Below is a small trained network, with its code and all its weights. Each question gives an input and a class and asks what happens when units are switched off, that is, made to give their printed mean instead of their output.

import numpy as np


def w(rows, s, z=0):
    codes = np.array(rows[::2]) - 128.0
    scale = np.full(codes.shape[1], s)
    scale[-1] = z or s
    return codes * scale


def f(y):
    return np.maximum(y, 0)


def log_softmax(a):
    a = a - a.max(-1, keepdims=True)
    return a - np.log(np.exp(a).sum(-1, keepdims=True))


def net(x, mask):
    res = np.array(x, float).reshape(1, 4) / 4 @ E
    y = f(res @ A[0][:, :-1].T + A[0][:, -1])
    res = res + np.where(mask, y, B[0][:, -1]) @ B[0][:, :-1]
    return log_softmax(res[-1] @ U[:, :-1].T + U[:, -1])


A, B = {}, {}
E = w([
[109,9,182,29,177,110,84,146,195,117],'x0',
[148,138,59,120,154,125,140,90,186,133],'x1',
[56,154,156,245,183,80,213,146,199,94],'x2',
[97,246,131,106,158,68,40,106,163,200],'x3',
],0.011)
A[0] = w([
[103,141,153,111,165,84,73,157,109,201,164],'neuron 0',
[147,92,132,114,134,151,80,150,173,92,140],'neuron 1',
[55,133,169,153,182,73,210,95,176,162,236],'neuron 2',
[90,80,207,80,205,145,110,118,143,158,61],'neuron 3',
[164,170,11,144,89,176,137,108,112,122,111],'neuron 4',
[149,57,164,145,106,170,183,139,115,82,252],'neuron 5',
[230,92,112,49,26,126,32,85,116,154,93],'neuron 6',
[81,2,115,106,166,131,89,130,140,172,88],'neuron 7',
[121,178,176,127,95,148,165,140,46,103,176],'neuron 8',
[9,85,126,169,178,76,93,149,152,14,138],'neuron 9',
[79,199,183,104,167,92,107,123,128,217,8],'neuron 10',
],0.0089,0.0022)
B[0] = w([
[225,113,114,188,157,79,89,126,120,147,190],'neuron 0',
[97,213,173,142,201,140,108,111,155,112,171],'neuron 1',
[143,87,184,149,40,65,151,102,51,91,228],'neuron 2',
[74,158,164,156,139,136,184,91,181,204,196],'neuron 3',
[131,125,162,158,158,141,175,73,109,211,228],'neuron 4',
[229,71,144,148,140,59,99,99,151,202,237],'neuron 5',
[48,140,119,203,7,29,169,105,63,115,254],'neuron 6',
[162,133,157,134,131,164,175,167,195,180,204],'neuron 7',
[133,203,166,113,111,155,103,113,168,195,191],'neuron 8',
[87,110,168,83,32,173,122,103,99,119,217],'neuron 9',
[132,52,121,170,136,125,79,172,113,254,206],'neuron 10',
],0.0093,0.013)
U = w([
[87,88,143,160,65,91,123,138,46,99,46],'0',
[222,20,94,171,130,110,69,152,95,179,79],'1',
[156,137,170,110,133,93,115,108,81,154,255],'2',
[86,172,172,152,135,183,159,127,119,189,81],'3',
[140,83,107,140,95,133,111,196,83,130,223],'4',
[88,158,103,2,180,141,88,204,81,26,73],'5',
[65,146,94,95,185,230,65,244,99,67,72],'6',
[73,124,41,106,213,189,96,209,114,121,60],'7',
],0.009,0.0063)

Each question gives the input, the list of numbers given to net, and the class t.
The units are the neurons (one row each of A and B). Each row of codes is followed by its name. A weight is (code - 128) times the scale printed after its matrix; where a second scale follows, it is the last column's (A, B and U).
mask holds one flag per neuron, in row order. A switched-off neuron (its flag False) gives its mean, the last column of its row in B, instead of its output. The means were averaged over made-up inputs and are rounded, as every weight is.
A unit's drop is (log p(t) with every unit on - log p(t) with that unit switched off) / (log p(t) with every unit on - log p(t) with every unit switched off).
The circuit of an input: a set's keep is (log p(t) with only the set's units on - log p(t) with every unit switched off) / (log p(t) with every unit on - log p(t) with every unit switched off). Starting from all 11 units, units are removed one at a time, each time the one whose removal leaves the highest keep (on an exact tie, the one counted first), for as long as the keep stays at least 0.8.
units of the circuit, in order: the units of the circuit, biggest drop first
unit that matters most: the unit with the biggest drop
k most important neurons: the k neurons with the biggest drops, biggest first
drop when u is switched off: that unit's drop, to one decimal
input [2,-6,3,8], class 1: units of the circuit, in order : neuron 10
input [8,-5,6,-5], class 3: 3 most important neurons : neuron 3; neuron 7; neuron 6
input [-5,1,1,-5], class 1: 3 most important neurons : neuron 5; neuron 3; neuron 6
input [8,-7,6,-5], class 3: 3 most important neurons : neuron 3; neuron 7; neuron 6
input [4,-4,6,6], class 0: 3 most important neurons : neuron 2; neuron 9; neuron 5
input [3,-1,-7,7], class 0: 2 most important neurons : neuron 6; neuron 5
input [-2,-5,3,5], class 1: units of the circuit, in order : neuron 10; neuron 0
input [1,1,-1,-2], class 4: 3 most important neurons : neuron 4; neuron 0; neuron 10
input [-6,-7,7,-8], class 1: 2 most important neurons : neuron 5; neuron 6
input [-1,-3,6,7], class 1: 3 most important neurons : neuron 10; neuron 6; neuron 0
input [-6,-3,-2,-2], class 3: units of the circuit, in order : neuron 8; neuron 2
input [-1,-1,-1,-2], class 4: units of the circuit, in order : neuron 0; neuron 4; neuron 3; neuron 2
input [-5,-2,-4,-4], class 3: 2 most important neurons : neuron 8; neuron 2
input [-5,1,-1,5], class 1: 2 most important neurons : neuron 10; neuron 3
input [7,2,0,8], class 1: unit that matters most : neuron 0
input [6,4,4,-1], class 3: 2 most important neurons : neuron 3; neuron 6
input [8,-1,-5,5], class 3: 2 most important neurons : neuron 3; neuron 7
input [-1,-5,5,3], class 0: 2 most important neurons : neuron 2; neuron 5
input [-7,-7,-3,-7], class 1: drop when neuron 5 is switched off : 2.2
input [-4,-2,-8,-6], class 0: drop when neuron 6 is switched off : 3.0
input [-3,4,8,-2], class 0: drop when neuron 2 is switched off : 0.2
